Each row comes from the steps of one path. Every step used is in the known rows, and no mark comes twice. Write the path behind each row, first mark first.
Each row is shifted at random along 3 fixed directions that mean nothing.
Known rows
dimik, ramab, dezan, sinobi, gosu, simes, ralo: [ -5.0   3.4 -21.6  10.3  -5.4 -20.4 -20.0 -10.8   4.4  -8.3   5.9   3.6
   6.1   5.3  11.4  18.0  31.1 -32.2 -26.4   1.9  22.8 -12.4   8.3   0.6
   3.6   6.9  -9.0  26.3   4.0  13.4  16.2 -17.0   4.1 -20.0   4.4 -12.6
 -14.4  19.7   1.0   9.4   4.6]
sinobi, ralo, gosu, dimik, ramab, dezan: [ 15.7  -6.8 -10.8  -8.3   1.9  34.5  10.8 -13.8  17.8  33.1  -7.4  -9.8
  -8.4  10.0   8.7   4.6  -1.9  29.5   9.1   2.0 -12.2  -0.9 -14.7  -2.2
   8.7  -1.4  16.7  -7.4  16.3  11.8   1.9  11.5   2.1  24.3  -2.1  -9.0
   9.5 -16.9 -11.0   9.8  -0.2]
sinobi, simes, dimik, ralo: [ 12.8 -15.6  21.6   3.7 -12.6   2.3   8.3 -19.6 -11.9 -35.2  13.0 -13.8
   2.7   1.9  -2.7  -7.6  21.5 -23.3   4.3  -6.1   7.2 -11.9 -28.8  15.0
  -5.5  28.8   2.9   4.5 -26.1 -17.2  -4.4  -0.7   9.2 -19.8   0.4  13.0
  13.4   0.8   4.8   1.1  -9.5]
simes, gosu, ralo, dimik: [-20.8 -13.5  33.7  -9.5  12.6   8.0   3.2 -26.7 -20.9  -9.6 -31.1 -23.4
  17.6  11.2 -26.5  -3.4  13.4  20.6  22.1   7.8  -9.8 -16.7  -9.4   0.1
  13.9  19.4  -3.4 -26.0  19.3 -21.6 -26.0  32.0  -0.1  13.8  -4.7  16.7
  17.3 -41.2 -31.7  -8.6  -1.4]
ramab, simes, gosu, sinobi, ralo, dimik: [ -2.7  -0.6  16.6   6.5  12.8  -8.9  -2.3  10.1 -10.6 -33.0  26.5  -4.8
  14.2  23.2 -20.3   5.1  21.4 -20.8  -5.4 -11.3  22.2 -12.6  -0.5  12.5
  -9.3  35.6 -21.1  10.6 -25.0 -14.2  10.8   0.4  -4.2 -21.3  -1.7  -7.2
  14.3  19.8  11.0 -19.2  27.8]
ramab, dezan, sinobi, simes, gosu: [-22.0  -2.2 -20.2  -2.0 -17.9   5.6  -2.7  11.4  -6.0  -3.2 -12.8   8.7
  13.6  10.9   3.5   9.5  -2.7 -14.1 -31.9 -14.2   5.6   1.6  23.8   1.4
  -7.2  18.5 -13.9  55.6   4.6  -8.6   3.7   4.6   6.8 -16.1   9.7 -13.3
 -28.5  12.1  -3.7   4.4 -10.5]
ralo, dimik, ramab, dezan: [ 16.3 -14.6  -5.1  -2.7  12.9  -6.7   0.4  19.4  14.9   0.7  -2.5   2.7
   3.1  -1.8  -9.4  -7.1 -23.9  14.5 -20.9   8.2  13.3  11.0  13.2   1.7
 -26.0  -4.7   6.3  -3.4  -0.7  -8.7   2.9  -3.5  -4.3  -0.2  21.4 -13.0
  -9.1 -11.7   9.9  15.7  -9.2]
dezan, ralo, gosu, simes, ramab, sinobi: [  2.4  23.3  -3.1   1.2 -11.3  -0.5 -15.0  -5.2  -9.3   6.8   0.8  -4.6
   7.9  -2.5  22.6   4.6   7.0   4.4  -4.4  -5.3 -23.0 -12.5  -7.2 -14.9
  13.5 -14.8  -6.8 -16.2   8.9  11.4   4.6  -1.6 -14.7   1.6 -14.0  15.1
  13.3   0.2   0.6  -2.0  -1.3]
dimik, ralo, gosu, simes, ramab, sinobi: [ 12.5  25.0   6.2   1.1  24.4 -11.1 -16.8  -7.1  12.4 -42.0   7.7  -6.8
  -0.1  -3.6 -10.0  24.9  15.6 -27.6  16.3  -8.4  23.7 -15.8   4.1   6.8
  -7.0  26.0 -32.5 -15.8 -19.2 -18.2 -11.1   8.9   3.8 -26.3  18.3  18.5
  -6.3  22.2  10.8 -12.0   8.6]
sinobi, gosu, ralo, dimik, ramab, simes: [ 12.9  -7.5   5.9  -3.8   6.4 -11.5   6.3  18.2  12.1 -34.0  -4.2   2.1
  -4.9  -2.7 -25.0 -11.0 -40.0  23.4  16.4   5.8   6.6  11.8  -2.3  15.4
 -32.5  31.0  -7.3 -15.2 -28.7 -24.1 -10.4   9.4   1.5  -3.9  12.2 -13.0
   3.9  -4.7   2.2 -22.6   2.9]
dezan, sinobi, gosu, simes, ramab, ralo: [-26.3   7.4 -10.4   9.7 -12.3 -11.8 -11.4  -1.4 -19.6 -13.7  -9.1   0.6
   1.5   6.4  -6.7  12.0  12.0 -25.9 -18.2  -1.2   3.7  -6.5  -8.4   1.0
  14.8 -10.9   6.5  18.5  -1.5  11.8  17.6  -5.1   4.5 -15.2  -3.0  -3.9
  -7.4   9.8 -16.2 -10.8   1.3]
simes, ralo, dimik, sinobi, gosu: [ -8.1   1.4  -0.7   0.4   0.9  15.0  18.9   5.7   0.1  21.1 -16.5  17.7
  -3.1  -6.9 -20.1   1.0 -33.4  12.5  -2.4  11.8  11.2  21.9  -1.2  -9.7
 -11.0 -26.0  29.2   7.1 -15.7   4.5  25.5   5.0   5.9   8.3  -5.2   1.9
  -8.7  -0.9  11.3  10.1 -18.5]
dezan, ralo, gosu, simes: [ 13.7  15.2   9.0 -11.6 -14.7  16.5   4.1   5.2 -12.4 -10.2 -16.1 -11.5
   1.2  -4.9  -1.1  -8.3 -35.9  36.0  27.4  -1.9 -28.0   1.2  -5.3 -11.8
  -1.0  19.3 -12.6 -29.8   8.7 -12.6 -18.1  24.4  -5.8  18.5   6.3   9.1
  13.8 -30.4  -7.8  -5.1 -20.8]
dimik, ralo, gosu, sinobi, simes, ramab, dezan: [ -4.3  15.1 -10.4   3.5   3.4  20.9  -7.7   1.4   6.9  14.0  -2.8  -3.7
 -12.7  -9.2  -2.0  15.6  20.0   6.0   1.8 -10.3   7.3  -6.6   6.0   1.3
   8.6  -3.5  -3.7  -0.5  -1.3   4.0   2.3   2.1  -1.4   1.5  -1.9  18.9
   2.0   9.6   5.5   4.1   3.4]
dimik, ralo, gosu, simes, ramab, dezan: [ 14.3  16.4   3.0  -9.1  10.9   8.1  -5.0  -1.0  12.1 -15.2  -9.2  -2.4
 -11.0  -2.9 -11.6  16.2   2.5   2.1  24.8  -6.1   7.8  -9.0  10.8  -2.2
  -4.2  20.8 -22.0 -19.7  -4.5 -12.6 -15.1  15.3   2.8  -3.2  16.4  11.8
  -5.5  -4.9   8.5   7.0  -6.9]
dimik, ramab, sinobi, gosu, simes, ralo: [ -7.7  -7.3   2.8  -8.7   3.5  -3.1  13.5 -13.3 -13.9   3.2 -15.0   6.4
  -9.1   2.9  -4.2  -0.4   4.6  14.9  11.2  -3.4   5.9   4.1  -7.1   5.6
  17.6 -16.1  23.9   1.4   7.1  -4.6   1.6  -2.5   4.1  24.6 -15.3 -12.7
   0.1 -19.8 -14.0  -4.3  -5.2]
dimik, gosu, sinobi, simes, ralo: [-21.7  19.1   1.8  24.7  -8.8  -1.5 -18.4 -11.5 -17.9   8.4  19.3 -21.6
  16.9  -4.5  16.8  11.6  53.2 -19.9 -21.6  -3.0   5.7 -12.0  -7.5  16.3
  22.5  12.4 -13.2  16.5  -8.4   9.1  13.9  -3.0  -4.0 -10.8 -20.3  19.4
  10.8  31.4  -6.8  -2.3  23.7]
dezan, gosu, ralo, dimik, sinobi, simes, ramab: [ -1.4  15.6  -3.7  22.0  -1.8 -18.4 -25.2   1.4  10.1  -3.1  22.2   7.1
   9.4 -14.8  17.0  -3.5  24.7 -41.4 -20.0   7.2  -5.6 -11.2  -0.2  -3.7
  -6.9  -6.5 -15.2  -9.9 -10.5  20.0  14.3 -24.7 -17.6 -30.9  -6.6  23.0
   3.5  49.5  17.8  -4.6  14.1]
ramab, gosu, sinobi, simes: [-11.5   6.7 -15.2  -0.9 -21.5  -4.5   8.2  30.7  -4.8   0.6   6.3   6.4
   1.4  -2.1 -11.2  -2.7 -17.7  22.8  -6.6 -12.6  -2.7   9.1  19.8  13.1
  -5.0  10.8 -11.3  31.7  -5.5  -6.1   1.8   3.4  -3.4   4.9 -13.2  -3.9
  -3.8  13.0   0.5 -16.9  14.5]
gosu, dimik, ramab, dezan, sinobi, simes, ralo: [  6.5  -5.3   5.4   1.1  -0.3  -7.3  -2.5  -4.1  13.7 -13.5  16.0   3.9
   7.1   9.1   5.7   3.3  -7.4 -22.5 -23.3  16.6  19.5   2.4  -2.5   1.1
  -8.6  -4.3   6.5   9.4   1.1   5.3   5.1 -11.2  14.0 -11.7  11.9 -14.6
  -1.0  18.0  10.5   8.5  10.5]
simes, gosu, ralo, dimik, ramab, dezan: [ -8.8 -10.5   7.3  -3.9  10.2  -7.5  -0.1   1.2  15.8   7.2 -19.8  11.0
  15.7  12.0 -17.3   1.9  -5.7  -1.7  -8.5   8.5   7.0  -0.4  20.9  -1.0
 -16.3   3.1 -17.4   0.2   5.8  -4.8  -6.7   3.6  -3.6  -5.7   2.4   4.0
  -8.8   5.2   3.8   4.5   4.0]
simes, ralo, dimik, ramab, sinobi: [  1.3   4.1   8.0   6.7  14.7  -4.1   2.9 -18.0  -6.2  -2.0  -6.2   0.4
  10.1   4.7 -18.0   7.1  -0.4   0.3  -3.4   7.6  25.9  -1.5 -15.6 -12.3
   2.9 -12.3  26.7  -3.4  -7.4  -4.3  19.6   2.8   3.8  -3.6   0.0   5.2
   3.0  -9.5   5.4   8.5  -7.1]
sinobi, dimik, gosu, simes, ralo: [ 10.9  -4.7   5.1  -0.8 -10.5  -2.6  13.7  23.3  20.4  32.8   9.7   6.8
   8.5  -0.8   0.6  -4.5 -23.7  -1.6 -14.1  17.9  -5.1  16.4  -0.3   2.4
 -16.0 -25.7   0.5  -0.6 -17.3  18.5  17.7  -8.7   9.5   1.6  -8.0 -23.3
  -1.0  21.0  18.9  14.5   8.3]
dezan, gosu, dimik, ramab, ralo: [ 21.7  17.8  -2.5  26.5  13.8 -35.1 -33.4   8.4  22.0 -33.3  37.7   3.9
  21.6  -0.7  14.5   9.0   5.6 -54.2  -2.9  22.7  15.7 -11.7   8.0   3.2
 -24.0  30.8 -41.6  -7.6 -12.7   7.0   5.4 -22.8  -8.4 -49.4  24.7  12.6
  -1.2  58.4  21.6 -14.2  27.9]
ramab, ralo, dimik, sinobi: [  6.3  19.8  -2.5  13.2  26.9  -6.2 -16.7   6.8   4.3 -21.9  20.0   3.1
   1.1  -9.6  -8.9  13.8   9.8 -15.2  -8.0   4.0  22.0  -8.7  -9.7  13.0
  -1.7  21.8  -5.8  -1.5 -20.1 -23.2  20.4   2.2   6.5 -31.3  16.6  11.5
 -15.8  13.5  14.9 -23.6  15.6]
dimik, sinobi, simes, ramab, dezan: [  0.8 -11.1 -13.9  -2.4   2.7  -7.1  18.6  20.5   6.5 -17.1   1.2  27.4
  -2.8  -9.4   5.4   0.5 -19.2 -23.2 -20.3 -18.3  16.4  21.8  25.6  29.9
 -18.2  -8.9   2.4  37.5 -25.9 -14.3  12.8 -14.7   8.6  -5.4   1.9  -4.0
 -21.4  32.2  16.0  -5.2 -15.7]
ramab, gosu, sinobi, ralo, dimik: [ -2.8   8.4 -15.2  -0.2   4.2   3.0   8.6  13.8   2.4  -1.0   0.0  -6.4
  -8.0   1.0 -17.5   3.9 -22.7  35.3  17.7 -10.4   4.5   8.9   5.5   3.8
  -0.7  20.3  -2.4  12.7  -0.8 -11.7  -6.7  20.8   1.2   9.0   0.6  -3.4
  -6.3  -8.2 -15.1 -23.8  18.2]
ralo, gosu, sinobi, dimik: [-15.0  -0.9 -12.8   4.4   1.3   5.0 -14.8  15.1  -2.5   9.8  11.9 -24.4
  21.6 -10.9  -1.7   6.0  -0.2  10.8 -22.6   4.8  -2.2   1.0   7.4  11.6
  -5.2 -11.0 -11.8   5.2   5.9   8.3  -1.0   1.3  -3.7  -1.9  -4.5  11.2
  17.8  10.6 -13.5 -19.5  13.0]
dimik, ramab, dezan, sinobi, simes, gosu, ralo: [ -3.9  -3.9 -13.8  13.0   5.1 -24.7 -21.2 -11.4   8.8 -25.0   6.6   0.0
  17.0   6.9   6.8  14.7  32.3 -41.0 -31.1  -7.1  29.3 -15.6  10.8  12.9
  -3.4  22.7 -22.2  27.3  -0.1  -4.1   4.6 -15.4   5.8 -29.5  11.7  -7.2
 -14.0  28.7   0.6  -0.8  11.5]
ramab, dezan, gosu, dimik, sinobi: [  2.1   4.8 -10.7  -9.3   5.9   8.0  -1.2  13.0   4.8 -12.2  -4.4   6.3
  -0.2  -3.9  13.1   1.6 -33.4   8.8  20.4   2.1  -4.9  13.3  30.4  -5.3
 -18.4  40.0 -24.7  14.9  10.6 -21.3 -26.9  18.9   5.3  -4.0  27.6  -4.3
 -25.6  -5.8  -6.5  -8.5  -8.0]
dezan, ralo, dimik, ramab, gosu, sinobi, simes: [  2.4   5.7   1.3   5.8 -16.1  16.9   3.8   6.8  -6.1  32.7  -0.9  -4.2
 -13.8 -12.4   8.3 -18.0 -10.5  35.9  -6.0   0.7 -22.1   4.4 -21.9 -14.2
  12.8 -27.3  26.4 -19.3   8.1  13.7  12.0  -4.2 -11.3  24.6 -16.0  -0.7
  15.3 -15.9   1.3   6.8   0.7]
ramab, gosu, simes, sinobi, dimik, ralo: [  6.8  14.3   2.4  -4.8   4.9 -28.5  -4.1   7.3   8.3 -35.1  18.6  -1.8
   0.7  -1.8  -8.0  10.8  -4.7 -12.4  18.9  -7.4   4.9  -7.1  10.3  12.0
 -10.0  28.9 -40.4   2.5 -17.0 -13.4 -16.5   9.1   5.4 -20.4   4.2  -3.6
 -12.5  19.2   9.6 -19.7  27.3]
ramab, dezan, ralo, dimik, sinobi: [  8.0   6.1 -17.7 -14.6  -1.6  25.6  13.5  23.3   5.0  11.7 -21.2  13.0
 -14.2  -7.8   7.5  -4.3 -56.8  44.0   9.6  -6.3  -9.8  24.0  21.7 -14.4
 -17.1  16.1   2.0  11.7   7.4 -22.1 -10.1  23.4   4.7  14.9  21.8 -11.0
 -28.6 -29.0   0.3   3.1 -24.4]
ralo, dimik, sinobi, simes: [-13.7 -18.9  28.9 -10.7  11.9  21.8  14.4  -9.2 -27.0 -16.6  -4.9 -26.2
  -6.0 -19.0 -13.5 -18.8  -0.3  20.6   2.9  -3.4  -8.8   4.8 -25.1  17.9
   9.3  -0.3  26.7 -17.0  -2.6 -28.3 -14.3  22.4   7.2  23.2  -0.3   1.0
   9.9 -36.9 -22.5 -10.0 -14.7]
gosu, simes, dimik, ramab, sinobi: [ 12.0  -4.9   1.2 -10.5 -20.5 -22.1   8.0   8.8   7.5  -5.7  19.0  27.1
  -5.3   9.9   7.4  -3.6  -1.4 -38.4 -25.8  11.5   7.8   8.7  12.0  -6.0
 -18.0 -25.1  -3.6   9.1  -6.0  22.3  13.4 -27.8   0.6 -16.4  -5.6  -4.7
 -12.9  22.1  27.2  17.1  -5.7]

Which path is each row?
[-10.7 -23.7  16.7  -7.3  18.3   4.6  12.9 -15.8   6.5   2.5 -24.3  -0.1
  10.1  24.4 -14.7   4.3 -12.6  -3.4  13.8   7.3   8.6   5.4   5.7   1.7
  -1.8   3.8  -3.0   3.8  16.3  -7.0 -19.8  13.0  11.0  10.2   9.8  -9.9
  -4.9 -10.3 -19.5   1.0   4.6]  simes, gosu, dimik, ramab, dezan, sinobi, ralo
[ 15.9  10.1 -19.0 -11.1   0.2  -1.6   6.5  28.1  25.4  -5.5  -2.9  25.5
 -13.5  -1.1   3.2   1.1 -46.2   0.8  22.5  -2.9  -0.7  20.0  38.2 -10.2
 -32.6  26.9 -32.3  17.3  -5.2  -9.2 -18.3   6.3   2.2 -12.6  28.6  -9.5
 -36.7  13.1  20.9   1.9 -11.2]  ramab, dezan, gosu, simes, sinobi, dimik, ralo
[ 15.0 -24.2  13.7   0.9 -12.8  -7.7   9.2 -17.3  -0.9 -23.8   8.4   0.4
   0.9   2.7   3.6 -19.8   7.6 -15.6   4.4  -9.3   2.1  -0.8 -17.1   9.1
 -12.4  23.0   1.5   4.3 -15.6 -14.4 -15.8 -10.1   4.2 -12.6   0.3   3.9
   6.4  -2.8   6.1   3.4 -12.1]  sinobi, simes, dimik, ramab, dezan, gosu, ralo
[-10.7   8.8   9.6   5.7 -11.3   0.2 -13.6 -20.2 -22.4  21.3  12.7  -9.4
  -7.7  -7.1  20.5  -7.2  49.7 -13.1  17.1   9.3 -33.3 -22.5 -19.0  -9.9
  37.6 -15.4  -1.2 -25.9  23.9  30.1   1.0 -12.7 -14.4   7.1 -23.6  14.9
  18.1  -4.1  -6.1   2.8  10.9]  dezan, gosu, simes, sinobi, dimik, ramab, ralo
[ 14.5 -14.6  -6.8  -0.7  -4.6  -7.5   4.0   5.2  21.0  26.9  11.7   3.7
   2.0  -0.7   7.1  -4.5  -3.2  -1.9  -7.9  17.2   0.1   2.3  -4.9  -6.1
  -6.1 -23.2  11.5   0.1   1.2  21.7  13.5 -17.9   7.7   2.2  -4.0 -27.0
   3.3   5.1  10.5  13.2   4.4]  sinobi, dimik, ramab, dezan, gosu, simes, ralo
[ -9.1   5.5 -14.0  13.5 -25.1   9.6   8.1  29.2   4.9  43.1   3.8  26.3
 -10.0  -9.1  -1.9 -18.3 -17.8   0.2 -14.3   7.0  -9.2  22.3  12.8 -13.6
  -7.7 -38.0  14.4  12.1   0.6  36.0  24.6 -27.9 -19.0   8.8 -15.5   8.5
   2.0  33.5  21.3  12.3  -6.9]  dezan, gosu, sinobi, simes, ralo, dimik, ramab
[ 20.0 -17.7  18.5 -19.9  24.1  14.1  20.9  -2.5  12.1  -6.5 -17.3 -18.6
 -12.8  -3.4 -24.2  -4.9 -34.5  38.7  47.9  -0.9  -1.1   7.7 -15.0   1.1
  -5.0   5.2  11.5 -34.3  -4.0 -26.6 -33.0  28.1  21.0  22.6  18.0 -16.0
   8.5 -47.0 -14.6  -6.5  -9.8]  sinobi, dimik, ralo, gosu, simes, ramab, dezan
[ 22.1   0.4   0.3 -13.9   1.5 -22.8  12.8  12.2  14.7 -33.0  11.1  12.3
 -10.3   3.2  -2.0  -3.8 -35.6 -12.2   9.7   1.9   5.5  13.4  12.4   6.0
 -20.8   1.4 -16.5  -1.5 -11.2  -3.2 -10.8  -3.8   7.0  -8.6  16.2  -9.9
 -11.7   9.5  19.9  -4.3  -4.6]  gosu, simes, sinobi, dimik, ramab, dezan, ralo
[  3.2   7.0  16.0  13.9  18.1 -14.1 -14.1 -12.3  -2.7 -30.0  20.0  -4.5
   5.7  -7.0  11.7  -2.1  10.5 -32.6  23.0   6.1  -1.9  -7.2 -10.4   6.7
   2.9  19.1 -13.5 -16.6  -6.8  -8.6 -13.8  -4.4  -1.1 -18.8   9.0  17.2
   6.5  20.9  -2.3 -21.9  14.0]  dezan, gosu, dimik, sinobi, simes, ramab, ralo
[ 19.4  11.0  -1.2  -6.2   4.5 -37.4  -9.9  -1.7  12.2 -40.7  14.6  10.5
  -2.7   8.4   7.4   7.1   6.7 -32.1  -7.0   0.1  10.2  -8.0  13.0  -3.2
  -9.6   0.8 -12.5  -3.8  -9.5   0.5   0.1  -9.1  -4.4 -21.0  11.0   0.4
  -8.5  10.6  17.3   6.2  -7.7]  gosu, simes, ramab, dezan, ralo, dimik, sinobi
[ 15.4  -9.2  19.4  -4.1  -1.7  -5.4   9.5 -16.4   5.5 -40.2   2.8  -6.2
  14.8   7.9 -18.4  -6.8  -9.9  -1.8  11.1  -9.3  14.3  -2.7 -15.0  14.3
 -14.1  34.0  -2.7   6.5 -23.8 -30.1 -15.0   9.3   9.1  -6.7   7.4  -2.5
  12.2  -0.8  10.4  -0.9 -15.0]  sinobi, simes, ralo, gosu, dimik, ramab, dezan
[-26.3 -13.6   5.6  10.1   0.3   0.8  -2.7  -0.4 -15.7   4.9   1.0  -9.9
  13.5   3.5  -9.3   2.6  11.8 -26.1 -32.9  -0.3  12.6  -3.7 -18.1   1.8
  13.1 -23.8  12.6   8.4   3.1  11.6  17.6  -9.9  17.9  -7.8  -5.3 -21.0
   4.4  10.9 -15.7  -9.8  20.5]  dezan, sinobi, dimik, ramab, simes, gosu, ralo
[ 18.6   7.6  17.0   0.5  22.6 -27.7  -3.7 -18.5  -2.1 -51.1   1.2  -7.4
  -1.6   9.3  -9.2  -5.4  -2.8 -17.5  47.4  -6.1   0.2  -7.5  -9.3  -7.4
  -2.7  30.0 -13.0 -27.9  -6.2 -18.4 -28.9  11.1  -9.4 -11.2  19.0  10.4
   2.6  -9.0 -10.2 -16.6  -8.2]  dezan, gosu, simes, ramab, sinobi, ralo, dimik
[ -2.0 -25.9  21.3  -3.2  27.2  -7.0   0.4 -15.3  -5.1 -29.0 -13.0 -21.7
   6.5   2.8 -23.7 -11.1  -3.5   8.1   3.8  -6.9  15.3   0.1 -12.4   8.5
  -7.2  17.9   6.4 -10.8   0.8 -33.6 -28.2  16.4   5.3   3.3  22.9 -10.9
  -1.7 -34.5 -19.4  -1.6  -9.1]  ralo, dimik, ramab, dezan, sinobi, simes, gosu
[ 20.8  16.6  -9.6  14.9   9.4 -11.5 -13.6  23.3  14.3 -24.5  22.3  -5.3
  12.1  -7.9   2.3   2.9 -34.0  -1.4  -1.3  -5.9  12.5   7.5   1.5   2.8
 -26.7  20.0 -28.2  -7.7 -22.6  -8.6   1.0  -4.6  -2.4 -21.0  17.0   2.7
   8.8  28.7  13.7 -27.4  15.4]  dezan, ralo, gosu, sinobi, dimik, ramab, simes
[-13.1  -1.9  -8.6 -13.0  -0.5   7.1  15.7   5.0  -6.1  -2.6 -14.3  13.8
 -23.6 -16.0  10.1   0.2 -20.3   9.0  18.4  -6.3 -10.8  20.2  12.1  12.6
   1.7  -6.1   5.2   9.4  -5.6  -6.6  -6.8   7.3   8.2  20.1  -6.5  -6.4
 -17.8  -6.1 -12.7 -14.9 -14.9]  dimik, sinobi, gosu, simes, ramab, dezan, ralo
[-17.1  -3.0 -20.8   9.4  -6.4   8.1 -14.7 -22.7 -18.0  65.5  -9.8  -6.5
  -6.5   4.8  34.9   9.9  66.4  12.9  -9.0   0.5 -22.5 -25.2  -3.6 -22.8
  51.7 -56.3  40.0  -2.3  39.2  43.6  21.5 -19.1 -16.7  21.1 -34.8  14.0
  22.0 -26.6 -19.0  28.6   3.9]  simes, ramab, dezan, gosu, sinobi, dimik, ralo
[ -1.9   3.8   4.4  11.4   6.0  -2.8   1.6   4.8 -11.6 -10.2  -1.6  -1.2
  -8.2  -3.6 -14.0 -16.3  -9.4  11.1  29.3  -6.5  -5.1   6.4  -5.8  -2.7
   5.3   7.4   8.0 -11.1  -0.8  -8.5 -12.1   1.0 -12.6   4.4   4.2  19.7
  11.2  -7.6  -7.8 -17.5  -6.2]  dezan, gosu, sinobi, simes, ramab, ralo, dimik
[ -9.7  -7.9   7.3 -10.5  -3.6  -2.8 -13.9 -16.9  -9.8  -9.2   0.3 -15.9
  10.9   0.2   2.5   1.3  16.1 -11.9  -5.9  -5.4  -6.8  -6.8   1.3  -3.5
  -0.8   5.2 -21.9  -8.5  13.8  -0.9 -27.4   5.8   0.5  -4.9   2.0   6.8
   1.4 -15.8 -13.2   3.4  -6.2]  ralo, gosu, simes, dimik, ramab, dezan, sinobi
[ 21.2   2.7 -24.9   8.1  23.6 -32.3 -12.7   6.5  23.4 -14.7  -0.8  18.4
  13.0   8.7  19.9  17.5 -19.4 -16.8  -9.9  -8.4  19.2   5.1  30.0  -1.3
 -20.7  -8.6 -10.2  11.1  -8.3  -4.5   1.7 -14.0  -4.5 -23.0  18.5   7.8
 -11.5  17.1  13.0   2.8  -2.0]  simes, ramab, dezan, ralo, gosu, dimik, sinobi
[ 19.2   6.2   3.6  11.4  24.4  -4.2 -15.5 -43.9  10.3 -13.1  14.0 -33.8
  -0.7  13.7  12.8  14.6  54.0 -12.4  10.3  -3.2   6.1 -28.7 -37.1   1.9
  19.2  28.1   4.9 -16.9  -5.8  -0.9   1.0  13.9  -2.5 -12.2   5.0   2.6
   8.6  -8.9 -15.3   3.4  14.2]  sinobi, ralo, dimik, gosu, simes, ramab, dezan
[ -2.0  -4.3 -12.9   5.5  -8.2   3.3  -3.2 -11.8  -5.8  18.2  -3.8   1.8
  -5.1   0.0  11.0  -1.8  25.4   7.4   1.7  -3.3   2.6  -5.8   4.3  -4.3
  16.8   2.6   9.4  10.7  18.5   9.2   3.5 -10.8  -4.7  13.0  -7.0  -2.1
   2.9  -9.5  -5.0  13.9  -6.3]  dimik, ramab, dezan, gosu, sinobi, simes, ralo
